Rows, each with its class
[ -6  -3 -53 -15  13 -49 -19 -13  -3   7  18   0 -25  21 -22 -15  -3  -7
  74  14 -43   8 -43 -11  52   2 -60 -13  -1  -5  -1 -21 -30 -20 -20  27
 -26  18 -27] : C
[  0  19  16  10 -18  12  -5  18 -13 -16  19  -2  12   1  11  15  -4   9
 -11  22 -10  -3  -1  -2  -5   9  17  10  -7 -20  -8 -10  -1 -14 -14  -7
  -9   8  16] : J
[ -3  31   6   9 -13  -5   5   9  -6 -20  14   4   3  -3   5  11 -11   8
 -27  16  -8 -27  15   9 -18   7  21   7  10  -9  -4  10  23  -8  -5  -2
 -18   1  18] : B
[-11   3  -2  -5 -18  -9 -16  15 -17  -4  31 -16  -6  13   1   2 -27  -2
   9  26  -4   1   6  -2   4   8   1  18  -6 -28  -1  19 -25  -6 -15   1
 -15  13   4] : B
[ -2   7  14  16 -26  32   3  10   7   6 -11 -21   1  -7  24  18  -9  -4
 -13  10  11  15  24   7 -17   0  19 -15 -18  13   8   1  11 -28 -20   5
 -20   7  27] : G
[  2  -4 -29 -32  33 -50  -8  -9   3 -13  28   8 -12  10  -7 -15 -15   9
  45   9 -29   7  -1  -9  40  12 -29  -6  11  -4 -15   8 -18   0   7  13
 -17  10 -25] : C
[  5  -3   7   2  -9  14  10   2  13  14 -20   4   0 -17   9  10  18  -2
 -22   0  15  -2  15   1 -10  -3  29 -15  -7  16   6   1  12 -11   6  -3
   4   3  22] : Z
[  2 -10 -10   4  10  14   3  -3  18  19 -38   5  -1  -3   6   1  39 -11
   8 -14  17   7  10  -6  -4 -12  -2 -23  -1  29  20 -11  11 -29  -2   0
 -21  16   3] : Z
[-22  11  -9  -5 -15 -11  -6  11  -9  -5  29   0  -9   4   1  10 -13  17
  15  21  -7  19  -8   1  21  13  -6  13  -4   2  -2  -1 -24 -25 -15  16
 -32   9   9] : B
[  -3  -29  -21   48    1   15  -15 -103   13   37  -30  -15   -9  -10
    8    8   29  -23    9   19   15   20    3   -6    3   -2   -1   -8
  -18   15   33  -21  -32  -26  -23   39  -46   10  -11] : Z
[ 40   2 -25   4  10 -15   0 -13   8   3  -5  18  12 -11   1  -1  14   7
  21   6   1  17  22  -2  13   1 -19 -27  -7  12   3 -21  -5 -32   6  11
 -31  30  -9] : S
[ 29  13  17 -20   2  18   8   9  12 -22 -11  50  16  -6   5  12  16  15
 -11 -56  10  13  22   0 -31   6   4 -29   2  13   4 -22  53 -14  24 -33
 -20  23  16] : Z
[ -5   4   4   6   9 -14 -15   0   5   7  17 -15 -17   3   7   2  27  -7
   6  24   2  10 -10  -5  16  -1  -1   7  -3  -9   5  -9 -33  -1   3  10
 -20   7 -17] : S
[  0 -12  23  11   4  25  -4   9  21   3 -21 -21  13 -18   8 -16  10 -16
 -16 -25  -9   0   5  -1 -23  -1  24  -3  -2  11   8  10   2  -8   6   3
 -12  -1  19] : G
[ -7  -5 -11  -8  10 -29 -18   1 -23 -24  28 -22  -8   8 -12   4  -9   4
  12  23  -9   2 -11   7  12   8   0  15   3 -14  -6   1 -34  21 -16  16
  -8  -2 -12] : B
[-14  31 -16  -4 -16  -5   4  -2  -8 -24  19  41 -16   7   7  17 -13   2
  48   0 -12  30  25   1   4  13 -20 -14  -3   1 -11 -11  18 -48 -35   2
 -35  27  -3] : Z
[ -1   9  -8  16 -15   6   2  -4   3   3 -19  -3  -7  -3   7  16  11  11
  15   3 -10  19  21   3 -16   0  -2 -23 -12   8  11  -2   9 -29 -10   9
 -26  29   9] : J
[  8  11  -4  20  -8  21   8  -4  13   2 -25  56  11 -23   8  18  32   1
 -25 -10  17  12  22   1 -33   1  16   7  -3  28  22  -9  19 -14 -14  -1
 -23  13  14] : Z
[-13  11  12   1 -22  20 -18   8   3  12   2 -64   8 -15  40   8 -34  -2
  -5  26  -9  10  12  14 -19  17  15   1 -22 -24   3  24   8 -21 -22  10
   3  -9  12] : Z
[ 14  -5 -30   4   3 -12  -8 -12   0  11  -8   6 -20   4 -20  -7  17 -11
   6  -9   6   5   0 -12   6   0 -14   3   3   8  18 -13  -7  -4 -15   2
   1   2  -6] : Z
[ -3   3  -7  14  -6   8   2  -4 -13  17  -5  27   4 -12  11  27  20   8
   7   1   1  24  16  -5  51   8  -6 -25  -3  13  13  -7  21 -42 -13   0
 -33  22   6] : Z
[  3   3  11  16 -51  23 -14   9 -12  14  -2 -17   1 -10  13  13 -11   5
  -4  18  12   7  10   6 -13  14  20  12 -18 -12  12   7 -19 -21 -27  25
 -21  -1  17] : G
[  2  -8   9   5  -6  10 -11  13  -6   6  -9 -13  -6  -7   3   6  22  -7
 -12  -7  12  -7  -5   4 -13 -11  13  16  -6 -12   8  -1 -12   6   7  -6
   5 -16   2] : C
[ -9  -1  24  37 -16  16 -23  18 -21   4  12 -40  -1  -4  12  34 -20  -5
  -8  25  -2   4  -6   5  -6   5   2  23 -14 -20  16  24 -34  -2 -26  21
 -13   0 -21] : B
